Below is a small trained network, with its code and all its weights. Each question gives an input and a target symbol and asks what happens when units are switched off, that is, made to give their printed mean instead of their output.

import numpy as np


def w(rows, s, z=0):
    codes = np.array(rows[::2]) - 128.0
    scale = np.full(codes.shape[1], s)
    scale[-1] = z or s
    return codes * scale


def norm(h):
    return h / np.sqrt((h * h).mean(-1, keepdims=True) + 1e-5)


def f(y):
    return y / 2 * (1 + np.tanh(0.7978845608 * (y + 0.044715 * y**3)))


def softmax(a):
    e = np.exp(a - a.max(-1, keepdims=True))
    return e / e.sum(-1, keepdims=True)


def log_softmax(a):
    a = a - a.max(-1, keepdims=True)
    return a - np.log(np.exp(a).sum(-1, keepdims=True))


def net(x, mask):
    ids = ['αεζηπσψ'.index(c) for c in x.split()]
    T = len(ids)
    res = E[ids] + P[:T]
    r = norm(res)
    for j in range(2):
        rows = slice(2 * j, 2 * j + 2)
        q, k, v = (r @ M[0][rows].T for M in (Q, K, V))
        z = softmax(np.where(np.tri(T) > 0, q @ k.T / 2**0.5, -1e9)) @ v
        o = O[0][rows]
        res = res + np.where(mask[j], z, o[:, -1]) @ o[:, :-1]
    y = f(norm(res) @ A[0][:, :-1].T + A[0][:, -1])
    res = res + np.where(mask[2:14], y, B[0][:, -1]) @ B[0][:, :-1]
    return log_softmax(norm(res)[-1] @ U[:, :-1].T + U[:, -1])


Q, K, V, O, A, B = {}, {}, {}, {}, {}, {}
E = w([
[175,106,137,210,206,106,164,123],'α',
[148,215,143,25,168,212,223,88],'ε',
[198,89,138,72,150,151,136,107],'ζ',
[139,110,163,112,159,141,158,138],'η',
[196,138,133,144,168,139,109,146],'π',
[177,75,97,175,157,165,102,4],'σ',
[159,147,64,95,158,97,180,162],'ψ',
],0.023)
P = w([
[136,143,122,190,41,129,197,187],'0',
[43,96,127,187,93,207,58,153],'1',
[160,170,145,72,149,142,146,62],'2',
[195,97,91,148,147,172,173,114],'3',
[34,158,164,153,81,198,88,95],'4',
[168,130,134,72,201,117,126,56],'5',
[189,76,39,132,154,209,148,117],'6',
[49,164,178,181,75,180,95,87],'7',
[134,150,225,91,207,105,85,201],'8',
[178,77,87,202,185,198,151,244],'9',
[36,138,165,178,97,173,63,97],'10',
],0.011)
Q[0] = w([
[58,177,8,216,54,105,156,117],'H1',
[53,186,132,154,90,118,63,189],'H1',
[179,120,54,132,147,88,223,202],'H2',
[254,97,56,95,170,213,158,191],'H2',
],0.0078)
K[0] = w([
[121,146,52,129,77,95,180,170],'H1',
[124,160,83,136,121,116,89,255],'H1',
[133,141,42,172,151,125,155,112],'H2',
[96,123,51,101,138,76,111,67],'H2',
],0.01)
V[0] = w([
[133,76,145,130,74,112,217,45],'H1',
[135,93,191,151,153,116,92,57],'H1',
[129,107,254,155,154,201,56,162],'H2',
[156,124,92,121,195,165,172,151],'H2',
],0.007)
O[0] = w([
[111,17,93,167,173,59,98,139,222],'H1',
[179,153,186,155,132,188,165,227,231],'H1',
[83,169,240,123,82,114,108,55,134],'H2',
[121,219,78,75,197,2,171,116,254],'H2',
],0.0084,0.0053)
A[0] = w([
[130,106,137,151,195,93,166,64,141],'N1',
[131,131,112,93,185,193,120,75,170],'N2',
[175,142,80,103,149,84,90,105,249],'N3',
[122,7,171,140,133,118,109,109,132],'N4',
[57,139,116,173,106,180,66,77,48],'N5',
[151,112,98,96,145,121,153,159,1],'N6',
[65,95,131,183,161,143,70,123,205],'N7',
[182,83,151,165,144,130,123,130,106],'N8',
[141,116,171,127,134,151,138,185,86],'N9',
[134,116,155,159,143,185,127,52,58],'N10',
[176,208,135,118,140,133,139,162,123],'N11',
[52,132,113,194,92,89,105,84,57],'N12',
],0.013,0.0043)
B[0] = w([
[67,108,128,92,71,161,97,163,255],'N1',
[87,106,131,179,141,106,104,127,249],'N2',
[142,168,225,106,103,143,148,110,239],'N3',
[154,126,125,138,171,177,99,112,210],'N4',
[167,113,106,107,102,4,216,139,146],'N5',
[151,120,150,125,85,105,119,175,171],'N6',
[143,136,181,19,78,110,114,155,161],'N7',
[79,154,112,124,173,124,132,80,219],'N8',
[127,148,145,103,125,197,138,126,165],'N9',
[166,66,106,157,162,126,157,148,197],'N10',
[141,103,88,155,100,78,44,138,203],'N11',
[136,53,50,141,168,119,104,196,136],'N12',
],0.012,0.0088)
U = w([
[1,232,168,202,174,82,162,120,97],'α',
[91,217,104,39,118,83,150,81,182],'ε',
[167,154,255,78,43,143,180,116,132],'ζ',
[33,104,135,67,47,147,38,230,2],'η',
[145,177,146,182,47,73,24,127,182],'π',
[183,138,130,203,161,248,172,111,208],'σ',
[199,63,62,99,132,41,177,176,166],'ψ',
],0.0069,0.0025)

Each question gives the input, a string of symbols that net reads in full, and the target symbol t.
The units are the heads (2 rows each of Q, K, V and O) and the neurons (one row each of A and B). Each row of codes is followed by its name. A weight is (code - 128) times the scale printed after its matrix; where a second scale follows, it is the last column's (O, A, B and U).
mask holds one flag per unit, heads first, then neurons. A switched-off unit (its flag False) gives its mean, the last column of its rows in O or B, instead of its output. The means were averaged over made-up inputs and are rounded, as every weight is.
A unit's drop is (log p(t) with every unit on - log p(t) with that unit switched off) / (log p(t) with every unit on - log p(t) with every unit switched off).
The circuit of an input: a set's keep is (log p(t) with only the set's units on - log p(t) with every unit switched off) / (log p(t) with every unit on - log p(t) with every unit switched off). Starting from the 12 units with the biggest drops (on a tie, the unit counted first), units are removed one at a time, each time the one whose removal leaves the highest keep (on an exact tie, the one counted first), for as long as the keep stays at least 0.8.
units of the circuit, in order: the units of the circuit, biggest drop first
top k neurons: the k neurons with the biggest drops, biggest first
heads that matter: for each layer, one digit per head in row order, 1 if its drop is at least 0.15 and else 0, layers parted by /
drop of u: that unit's drop, to one decimal
input ζ ψ ζ π ζ ζ ε η, target ζ: heads that matter	01
input ζ ζ ψ ε, target ψ: units of the circuit, in order	(H2, N11)
input ψ η η ζ ε ζ ε, target ψ: units of the circuit, in order	(H2, N11, N8)
input ε σ ζ ε η η, target η: units of the circuit, in order	(N1)
input σ α ψ ζ ε ζ α α, target η: units of the circuit, in order	(N1, N7)
input σ α σ σ σ σ η ε, target α: top 2 neurons	(N2, N4)
input ζ σ η ε, target σ: heads that matter	01
input η π ζ π, target π: units of the circuit, in order	(N11, N10)
input π η η α, target α: heads that matter	01
input η ζ ε η ζ ζ ζ, target ζ: top 3 neurons	(N3, N10, N6)
input σ ζ π, target π: top 2 neurons	(N11, N4)
input ε η η ε π σ ζ η σ ζ ψ, target ε: drop of H1	1.3
input ζ η π η α, target η: drop of N7	0.2
input η η ε π ζ α σ ε η α ε, target α: drop of N2	0.4
input π σ π η, target σ: top neuron	(N3)
